Here is a tiny trained network, its code and every weight. The questions are about switching its units off for an input and a class, where a switched-off unit gives its printed mean instead of its output.

import numpy as np


def w(rows, s, z=0):
    codes = np.array(rows[::2]) - 128.0
    scale = np.full(codes.shape[1], s)
    scale[-1] = z or s
    return codes * scale


def f(y):
    return np.maximum(y, 0)


def log_softmax(a):
    a = a - a.max(-1, keepdims=True)
    return a - np.log(np.exp(a).sum(-1, keepdims=True))


def net(x, mask):
    res = np.array(x, float).reshape(1, 8) / 4 @ E
    y = f(res @ A[0][:, :-1].T + A[0][:, -1])
    res = res + np.where(mask, y, B[0][:, -1]) @ B[0][:, :-1]
    return log_softmax(res[-1] @ U[:, :-1].T + U[:, -1])


A, B = {}, {}
E = w([
[128,130,125,127],'x0',
[44,87,180,138],'x1',
[200,108,213,22],'x2',
[130,130,130,127],'x3',
[126,130,135,132],'x4',
[167,2,134,193],'x5',
[101,80,68,63],'x6',
[129,128,131,130],'x7',
],0.0085)
A[0] = w([
[179,96,164,146,211],'N1',
[166,113,166,43,131],'N2',
[167,130,151,112,35],'N3',
[180,80,114,168,223],'N4',
[127,165,96,183,28],'N5',
[215,163,145,108,12],'N6',
[153,192,238,213,105],'N7',
[254,156,24,128,204],'N8',
[163,78,146,161,244],'N9',
[177,86,183,109,47],'N10',
[171,170,189,201,75],'N11',
[225,183,134,138,223],'N12',
[64,254,137,53,31],'N13',
[86,105,68,70,92],'N14',
[142,185,177,67,40],'N15',
[112,109,72,96,253],'N16',
[34,68,197,103,156],'N17',
[92,94,82,83,136],'N18',
[196,7,120,143,186],'N19',
[160,66,234,24,10],'N20',
[74,90,54,160,41],'N21',
[119,36,77,104,59],'N22',
[99,84,90,82,227],'N23',
[89,138,58,186,4],'N24',
[130,192,178,179,183],'N25',
[168,78,129,227,203],'N26',
[174,48,114,160,72],'N27',
[148,42,154,158,101],'N28',
[181,93,191,40,34],'N29',
],0.0096,0.006)
B[0] = w([
[111,163,140,119,210],'N1',
[122,132,183,180,213],'N2',
[120,87,113,165,137],'N3',
[114,158,125,103,218],'N4',
[198,27,80,163,144],'N5',
[106,69,74,166,155],'N6',
[180,52,172,81,197],'N7',
[23,85,164,107,231],'N8',
[113,190,143,103,229],'N9',
[126,128,73,163,168],'N10',
[177,93,139,83,165],'N11',
[88,130,157,132,216],'N12',
[171,192,35,110,213],'N13',
[180,119,162,118,169],'N14',
[113,136,55,139,173],'N15',
[151,118,218,113,220],'N16',
[66,109,117,107,214],'N17',
[172,111,174,138,176],'N18',
[113,163,109,123,254],'N19',
[134,76,61,199,219],'N20',
[153,99,119,157,167],'N21',
[174,149,129,114,173],'N22',
[138,173,226,108,215],'N23',
[196,2,93,205,159],'N24',
[123,134,173,79,193],'N25',
[147,168,134,91,230],'N26',
[149,164,64,91,182],'N27',
[99,189,56,99,194],'N28',
[156,82,114,207,200],'N29',
],0.0088,0.0089)
U = w([
[184,87,65,250,26],'0',
[116,155,146,143,255],'1',
[127,153,148,144,239],'2',
[113,144,139,131,193],'3',
[148,185,83,127,32],'4',
[51,96,127,110,83],'5',
[132,158,159,150,158],'6',
[152,115,157,102,44],'7',
],0.017,0.0061)

Each question gives the input, the list of numbers given to net, and the class t.
The units are the neurons (one row each of A and B). Each row of codes is followed by its name. A weight is (code - 128) times the scale printed after its matrix; where a second scale follows, it is the last column's (A, B and U).
mask holds one flag per neuron, in row order. A switched-off neuron (its flag False) gives its mean, the last column of its row in B, instead of its output. The means were averaged over made-up inputs and are rounded, as every weight is.
A unit's drop is (log p(t) with every unit on - log p(t) with that unit switched off) / (log p(t) with every unit on - log p(t) with every unit switched off).
The circuit of an input: a set's keep is (log p(t) with only the set's units on - log p(t) with every unit switched off) / (log p(t) with every unit on - log p(t) with every unit switched off). Starting from the 12 units with the biggest drops (on a tie, the unit counted first), units are removed one at a time, each time the one whose removal leaves the highest keep (on an exact tie, the one counted first), for as long as the keep stays at least 0.8.
units of the circuit, in order: the units of the circuit, biggest drop first
most important unit: the unit with the biggest drop
top k neurons: the k neurons with the biggest drops, biggest first
drop of u: that unit's drop, to one decimal
input [-7,6,8,2,8,3,6,-2], class 0: units of the circuit, in order : [N20]
input [-2,4,-7,2,3,-3,-5,4], class 0: units of the circuit, in order : [N24 N5]
input [1,-4,-7,-4,-6,8,4,-2], class 4: top 2 neurons : [N26 N27]
input [-2,4,-8,-6,5,-7,-1,5], class 0: top 2 neurons : [N24 N5]
input [-8,-8,8,0,7,-2,-5,8], class 0: units of the circuit, in order : [N29 N6]
input [1,-5,-2,2,4,6,6,3], class 4: top 2 neurons : [N27 N19]
input [4,-4,-8,4,-4,-4,-7,4], class 0: top 4 neurons : [N24 N5 N23 N9]
input [-4,-8,6,6,5,-7,-3,6], class 5: top 3 neurons : [N8 N12 N6]
input [7,4,-1,6,-2,-8,-6,5], class 4: top 2 neurons : [N13 N8]
input [0,0,-3,-5,7,6,-8,3], class 7: units of the circuit, in order : [N7 N11]
input [2,-3,-7,-1,-5,-7,4,3], class 0: units of the circuit, in order : [N24 N5]
input [-4,7,-4,7,-7,-8,-6,-4], class 4: top 2 neurons : [N13 N8]
input [-1,1,2,1,1,6,-8,0], class 7: top 4 neurons : [N7 N11 N13 N25]
input [-4,8,8,8,2,4,-3,-1], class 0: units of the circuit, in order : [N20]
input [-6,-1,-7,6,2,-4,-8,3], class 7: top 3 neurons : [N25 N7 N20]
input [-3,6,5,-5,1,6,-3,2], class 4: top 2 neurons : [N28 N8]
input [3,2,4,-8,3,6,7,1], class 6: top 2 neurons : [N23 N13]
input [2,-3,1,0,2,5,1,1], class 4: drop of N26 : 0.2
input [-2,6,8,-5,-5,2,8,-4], class 0: drop of N9 : 0.0
input [-4,-8,7,-2,-5,1,6,3], class 5: drop of N8 : 1.6
input [-6,7,-7,6,-8,8,3,8], class 1: most important unit : N13
